Below are the code and all the weights of a small trained network. Each question names an input and a class and asks about switching units off, where a switched-off unit gives its printed mean instead of its output.

import numpy as np


def w(rows, s, z=0):
    codes = np.array(rows[::2]) - 128.0
    scale = np.full(codes.shape[1], s)
    scale[-1] = z or s
    return codes * scale


def norm(h):
    return h / np.sqrt((h * h).mean(-1, keepdims=True) + 1e-5)


def f(y):
    return y / 2 * (1 + np.tanh(0.7978845608 * (y + 0.044715 * y**3)))


def log_softmax(a):
    a = a - a.max(-1, keepdims=True)
    return a - np.log(np.exp(a).sum(-1, keepdims=True))


def net(x, mask):
    res = np.array(x, float).reshape(1, 2) / 4 @ E
    u = 0
    for l in range(2):
        y = f(norm(res) @ A[l][:, :-1].T + A[l][:, -1])
        res = res + np.where(mask[u : u + 6], y, B[l][:, -1]) @ B[l][:, :-1]
        u += 6
    return log_softmax(norm(res)[-1] @ U[:, :-1].T + U[:, -1])


A, B = {}, {}
E = w([
[209,9,132,73,177,103,149,170,67,87,150],'x0',
[102,105,128,99,99,219,124,208,107,186,8],'x1',
],0.013)
A[0] = w([
[236,94,91,92,187,6,205,128,142,146,123,140],'L0N1',
[140,114,150,150,108,198,121,181,114,71,92,61],'L0N2',
[102,211,121,113,120,179,73,102,121,166,117,220],'L0N3',
[148,212,108,114,237,143,129,142,114,36,171,77],'L0N4',
[135,67,209,203,178,150,254,116,89,159,109,255],'L0N5',
[165,168,87,153,128,82,67,61,108,125,167,245],'L0N6',
],0.0069,0.00062)
B[0] = w([
[144,8,82,83,253,223,79,27,182,247,218,254],'L0N1',
[163,160,205,139,188,117,145,116,155,94,107,170],'L0N2',
[230,149,188,121,32,141,122,125,168,186,135,203],'L0N3',
[123,62,91,89,159,210,177,241,101,108,134,179],'L0N4',
[93,166,127,65,116,31,150,29,42,138,110,165],'L0N5',
[168,134,127,62,207,76,100,183,42,58,2,203],'L0N6',
],0.0074,0.0077)
A[1] = w([
[203,195,181,155,57,153,56,119,196,230,98,96],'L1N1',
[155,190,101,188,161,118,139,99,160,96,184,188],'L1N2',
[139,152,228,177,158,223,131,164,42,162,98,249],'L1N3',
[155,121,85,138,60,119,210,223,92,114,100,180],'L1N4',
[77,115,203,53,127,152,130,168,84,133,96,150],'L1N5',
[107,76,158,35,181,127,159,100,101,133,254,152],'L1N6',
],0.0069,0.0016)
B[1] = w([
[113,65,134,177,108,136,123,131,164,162,135,243],'L1N1',
[142,122,150,25,165,141,177,178,20,128,148,152],'L1N2',
[163,239,110,132,76,121,129,86,93,156,175,189],'L1N3',
[101,106,106,136,171,26,115,82,73,78,153,138],'L1N4',
[88,109,141,119,155,79,135,166,179,58,175,166],'L1N5',
[131,102,77,125,173,178,87,1,224,191,138,254],'L1N6',
],0.0095,0.01)
U = w([
[72,112,83,173,121,153,154,139,172,50,130,7],'0',
[123,189,176,180,2,157,129,132,169,189,129,176],'1',
[175,51,53,78,217,167,119,44,146,128,166,177],'2',
[115,203,165,35,136,61,169,162,59,64,100,190],'3',
],0.0099,0.0021)

Each question gives the input, the list of numbers given to net, and the class t.
The units are the neurons (one row each of A and B). Each row of codes is followed by its name. A weight is (code - 128) times the scale printed after its matrix; where a second scale follows, it is the last column's (A, B and U).
mask holds one flag per neuron, layer by layer. A switched-off neuron (its flag False) gives its mean, the last column of its row in B, instead of its output. The means were averaged over made-up inputs and are rounded, as every weight is.
A unit's drop is (log p(t) with every unit on - log p(t) with that unit switched off) / (log p(t) with every unit on - log p(t) with every unit switched off).
The circuit of an input: a set's keep is (log p(t) with only the set's units on - log p(t) with every unit switched off) / (log p(t) with every unit on - log p(t) with every unit switched off). Starting from all 12 units, units are removed one at a time, each time the one whose removal leaves the highest keep (on an exact tie, the one counted first), for as long as the keep stays at least 0.8.
units of the circuit, in order: the units of the circuit, biggest drop first
top k neurons: the k neurons with the biggest drops, biggest first
top k neurons in layer l: the k neurons of layer l with the biggest drops, biggest first
drop of u: that unit's drop, to one decimal
input [-1,-2], class 3: units of the circuit, in order : [L0N6; L0N1; L1N6]
input [0,3], class 1: top neuron : [L0N6]
input [-5,-4], class 3: top 2 neurons in layer 1 : [L1N2; L1N6]
input [1,8], class 3: top 4 neurons : [L0N1; L1N6; L1N4; L1N5]
input [-4,-5], class 3: top 2 neurons : [L0N1; L1N6]
input [-4,-7], class 3: units of the circuit, in order : [L0N1; L1N6; L0N6]
input [-5,-5], class 3: top 2 neurons : [L0N1; L1N6]
input [0,4], class 1: top 2 neurons in layer 0 : [L0N6; L0N4]
input [0,0], class 0: top 2 neurons : [L0N2; L0N1]
input [5,7], class 3: drop of L0N1 : 0.7
input [-5,-6], class 3: drop of L0N1 : 0.3
input [2,4], class 3: drop of L0N1 : 0.9
